Below is a small trained network, with its code and all its weights. Each question gives an input and a target symbol and asks what happens when units are switched off, that is, made to give their printed mean instead of their output.

import numpy as np


def w(rows, s, z=0):
    codes = np.array(rows[::2]) - 128.0
    scale = np.full(codes.shape[1], s)
    scale[-1] = z or s
    return codes * scale


def f(y):
    return np.maximum(y, 0)


def softmax(a):
    e = np.exp(a - a.max(-1, keepdims=True))
    return e / e.sum(-1, keepdims=True)


def log_softmax(a):
    a = a - a.max(-1, keepdims=True)
    return a - np.log(np.exp(a).sum(-1, keepdims=True))


def net(x, mask):
    ids = ['ΛΞΨΩεζημπσ'.index(c) for c in x.split()]
    T = len(ids)
    res = E[ids] + P[:T]
    r = res
    for j in range(2):
        rows = slice(4 * j, 4 * j + 4)
        q, k, v = (r @ M[0][rows].T for M in (Q, K, V))
        z = softmax(np.where(np.tri(T) > 0, q @ k.T / 4**0.5, -1e9)) @ v
        o = O[0][rows]
        res = res + np.where(mask[j], z, o[:, -1]) @ o[:, :-1]
    y = f(res @ A[0][:, :-1].T + A[0][:, -1])
    res = res + np.where(mask[2:26], y, B[0][:, -1]) @ B[0][:, :-1]
    return log_softmax(res[-1] @ U[:, :-1].T + U[:, -1])


Q, K, V, O, A, B = {}, {}, {}, {}, {}, {}
E = w([
[216,128,117,110,201,118,170,146],'Λ',
[112,87,90,91,184,184,114,179],'Ξ',
[172,191,133,79,163,126,56,147],'Ψ',
[138,189,68,165,131,2,146,85],'Ω',
[118,52,160,135,186,124,94,78],'ε',
[65,131,122,90,145,138,50,178],'ζ',
[130,63,216,159,63,170,150,223],'η',
[183,149,75,81,166,156,109,178],'μ',
[165,80,90,145,204,130,141,93],'π',
[104,162,158,123,156,107,36,70],'σ',
],0.0052)
P = w([
[129,139,145,57,103,194,174,71],'0',
[28,131,128,137,228,46,142,248],'1',
[95,161,103,169,195,79,82,226],'2',
[116,130,121,187,181,70,62,188],'3',
[144,101,112,187,141,88,8,152],'4',
[131,57,110,196,123,85,3,160],'5',
[133,34,150,205,121,75,3,153],'6',
],0.0033)
Q[0] = w([
[142,107,149,169,163,100,90,128],'head 0',
[230,129,107,89,110,157,102,121],'head 0',
[195,114,143,174,190,58,51,199],'head 0',
[127,115,112,168,200,42,27,248],'head 0',
[116,110,158,107,166,77,155,54],'head 1',
[220,51,88,147,159,106,225,141],'head 1',
[128,67,136,91,254,177,88,140],'head 1',
[82,191,90,118,223,65,102,197],'head 1',
],0.022)
K[0] = w([
[122,135,93,95,104,153,160,90],'head 0',
[79,110,192,179,95,65,184,132],'head 0',
[140,112,105,55,73,181,210,38],'head 0',
[168,110,150,66,103,207,175,8],'head 0',
[162,129,108,169,102,130,101,50],'head 1',
[220,73,87,157,177,116,219,126],'head 1',
[162,37,126,46,178,191,77,93],'head 1',
[94,159,101,4,72,156,192,54],'head 1',
],0.022)
V[0] = w([
[104,76,36,176,176,113,125,51],'head 0',
[100,61,25,85,156,182,149,206],'head 0',
[22,150,130,111,115,139,5,133],'head 0',
[61,3,194,155,125,123,161,70],'head 0',
[114,156,99,72,179,118,109,89],'head 1',
[85,153,108,143,94,92,158,179],'head 1',
[88,181,116,138,188,60,167,103],'head 1',
[88,148,124,97,108,126,134,149],'head 1',
],0.015)
O[0] = w([
[153,192,115,62,44,118,123,183,4],'head 0',
[121,228,109,214,126,193,117,156,156],'head 0',
[251,135,189,165,125,93,163,131,43],'head 0',
[72,184,234,122,111,72,122,104,161],'head 0',
[133,120,170,117,183,157,139,132,88],'head 1',
[97,82,116,169,97,99,134,147,147],'head 1',
[101,98,158,112,131,149,124,197,92],'head 1',
[146,85,134,157,132,116,137,115,138],'head 1',
],0.013,0.0035)
A[0] = w([
[148,134,97,120,128,142,137,142,90],'neuron 0',
[138,135,90,88,121,118,139,153,105],'neuron 1',
[78,147,111,110,113,151,129,118,59],'neuron 2',
[151,99,161,139,100,118,222,144,101],'neuron 3',
[82,142,138,142,150,110,120,102,152],'neuron 4',
[112,166,88,164,119,187,119,145,84],'neuron 5',
[159,185,81,107,141,75,132,123,80],'neuron 6',
[92,165,130,95,74,141,96,155,148],'neuron 7',
[164,98,100,160,153,164,130,131,80],'neuron 8',
[131,83,73,136,145,150,132,139,122],'neuron 9',
[193,106,163,124,139,129,114,106,153],'neuron 10',
[161,188,161,170,114,139,153,132,83],'neuron 11',
[97,64,201,151,67,222,185,204,69],'neuron 12',
[170,138,89,144,29,114,136,112,3],'neuron 13',
[90,85,103,77,116,138,117,130,94],'neuron 14',
[171,182,43,121,168,77,160,14,86],'neuron 15',
[130,88,193,115,109,232,174,171,98],'neuron 16',
[116,146,171,118,103,136,162,95,66],'neuron 17',
[147,160,177,117,103,105,123,141,138],'neuron 18',
[86,57,175,186,81,135,142,227,123],'neuron 19',
[116,108,99,167,118,78,159,155,102],'neuron 20',
[154,110,141,103,119,112,143,123,62],'neuron 21',
[130,86,215,96,107,249,167,181,101],'neuron 22',
[149,105,155,65,107,79,115,125,134],'neuron 23',
],0.013,0.0041)
B[0] = w([
[86,131,131,125,122,138,128,142,143],'neuron 0',
[123,115,141,136,75,129,78,146,162],'neuron 1',
[170,157,138,120,161,85,138,73,154],'neuron 2',
[172,120,87,124,150,104,144,80,142],'neuron 3',
[60,114,122,168,130,127,91,61,254],'neuron 4',
[71,194,45,159,150,97,184,174,194],'neuron 5',
[140,119,94,108,122,134,155,86,134],'neuron 6',
[155,160,88,71,143,118,19,89,187],'neuron 7',
[130,120,128,85,186,195,78,138,177],'neuron 8',
[107,42,111,111,188,169,98,150,205],'neuron 9',
[136,156,160,104,206,50,110,109,158],'neuron 10',
[182,106,117,249,115,113,92,162,166],'neuron 11',
[144,99,24,130,146,120,97,83,171],'neuron 12',
[129,153,191,94,113,134,124,189,142],'neuron 13',
[199,90,136,189,94,86,97,136,200],'neuron 14',
[159,108,89,140,73,159,181,37,177],'neuron 15',
[175,102,82,125,87,129,166,85,150],'neuron 16',
[127,104,125,142,181,141,113,165,142],'neuron 17',
[135,120,109,133,213,129,125,139,147],'neuron 18',
[79,168,231,123,122,144,133,145,242],'neuron 19',
[147,121,153,96,147,140,127,169,181],'neuron 20',
[95,172,103,114,120,104,144,111,134],'neuron 21',
[180,114,66,140,81,136,174,78,155],'neuron 22',
[36,82,72,157,111,85,168,195,175],'neuron 23',
],0.02,0.0078)
U = w([
[151,79,14,160,149,111,112,66,219],'Λ',
[65,155,210,132,190,106,61,221,212],'Ξ',
[122,144,133,49,135,70,246,150,60],'Ψ',
[137,212,104,178,71,150,197,195,6],'Ω',
[84,149,88,77,127,226,194,183,2],'ε',
[165,244,122,33,76,142,112,114,87],'ζ',
[156,66,134,86,21,137,110,191,129],'η',
[167,100,180,1,165,206,151,113,45],'μ',
[73,133,195,155,73,186,155,62,153],'π',
[247,158,197,154,140,130,141,133,47],'σ',
],0.0032,0.0036)

Each question gives the input, a string of symbols that net reads in full, and the target symbol t.
The units are the heads (4 rows each of Q, K, V and O) and the neurons (one row each of A and B). Each row of codes is followed by its name. A weight is (code - 128) times the scale printed after its matrix; where a second scale follows, it is the last column's (O, A, B and U).
mask holds one flag per unit, heads first, then neurons. A switched-off unit (its flag False) gives its mean, the last column of its rows in O or B, instead of its output. The means were averaged over made-up inputs and are rounded, as every weight is.
A unit's drop is (log p(t) with every unit on - log p(t) with that unit switched off) / (log p(t) with every unit on - log p(t) with every unit switched off).
The circuit of an input: a set's keep is (log p(t) with only the set's units on - log p(t) with every unit switched off) / (log p(t) with every unit on - log p(t) with every unit switched off). Starting from the 12 units with the biggest drops (on a tie, the unit counted first), units are removed one at a time, each time the one whose removal leaves the highest keep (on an exact tie, the one counted first), for as long as the keep stays at least 0.8.
circuit, biggest first: the units of the circuit, biggest drop first
top k neurons: the k neurons with the biggest drops, biggest first
drop of u: that unit's drop, to one decimal
input Ω η Ω η η, target η: circuit, biggest first -> (head 0; neuron 14; neuron 4; neuron 1)
input Ξ η Ψ, target Ω: circuit, biggest first -> (head 0; neuron 5)
input Ξ η η Ω ζ η, target Ω: circuit, biggest first -> (head 0; neuron 5)
input ε η η π, target Ξ: top 2 neurons -> (neuron 15; neuron 12)
input ε ζ μ Ω η ζ μ, target Ξ: circuit, biggest first -> (head 0; neuron 15)
input Ω ζ Ξ, target η: circuit, biggest first -> (head 0; neuron 4; neuron 1; neuron 14)
input ζ η η Λ, target σ: circuit, biggest first -> (head 0; neuron 4; neuron 11)
input ζ η η, target σ: circuit, biggest first -> (head 0; neuron 11; neuron 4)
input ε η ζ ζ ζ η, target Ξ: circuit, biggest first -> (head 0; neuron 19; neuron 18)
input Ξ Ω ζ π Ω Ω, target Ξ: circuit, biggest first -> (head 1; neuron 19)
input Ω Ω Ω σ η η π, target η: circuit, biggest first -> (head 0; neuron 4; neuron 1; neuron 14)
input π Ω η σ η η η, target ζ: circuit, biggest first -> (head 0; neuron 7; neuron 9)
input Ψ Ω σ η, target μ: top 2 neurons -> (neuron 19; neuron 8)
input Ψ Ω μ, target μ: top neuron -> (neuron 8)
input η η Ω η μ, target π: top neuron -> (neuron 12)
input π η σ Ω, target ζ: top 2 neurons -> (neuron 7; neuron 9)
input π η η σ σ σ, target ζ: top 2 neurons -> (neuron 7; neuron 9)
input Ω Ω Ω Ω η, target η: top 2 neurons -> (neuron 19; neuron 4)
input η η Ω Ψ η Ω, target Ξ: drop of neuron 7 -> -0.1
input Ξ Ξ μ Ω π Ω, target Ω: drop of neuron 15 -> -0.1
input ζ η Ω σ η σ σ, target σ: drop of neuron 10 -> 0.1
input σ Ω ζ Ω η Ω, target Ψ: top neuron -> (neuron 3)
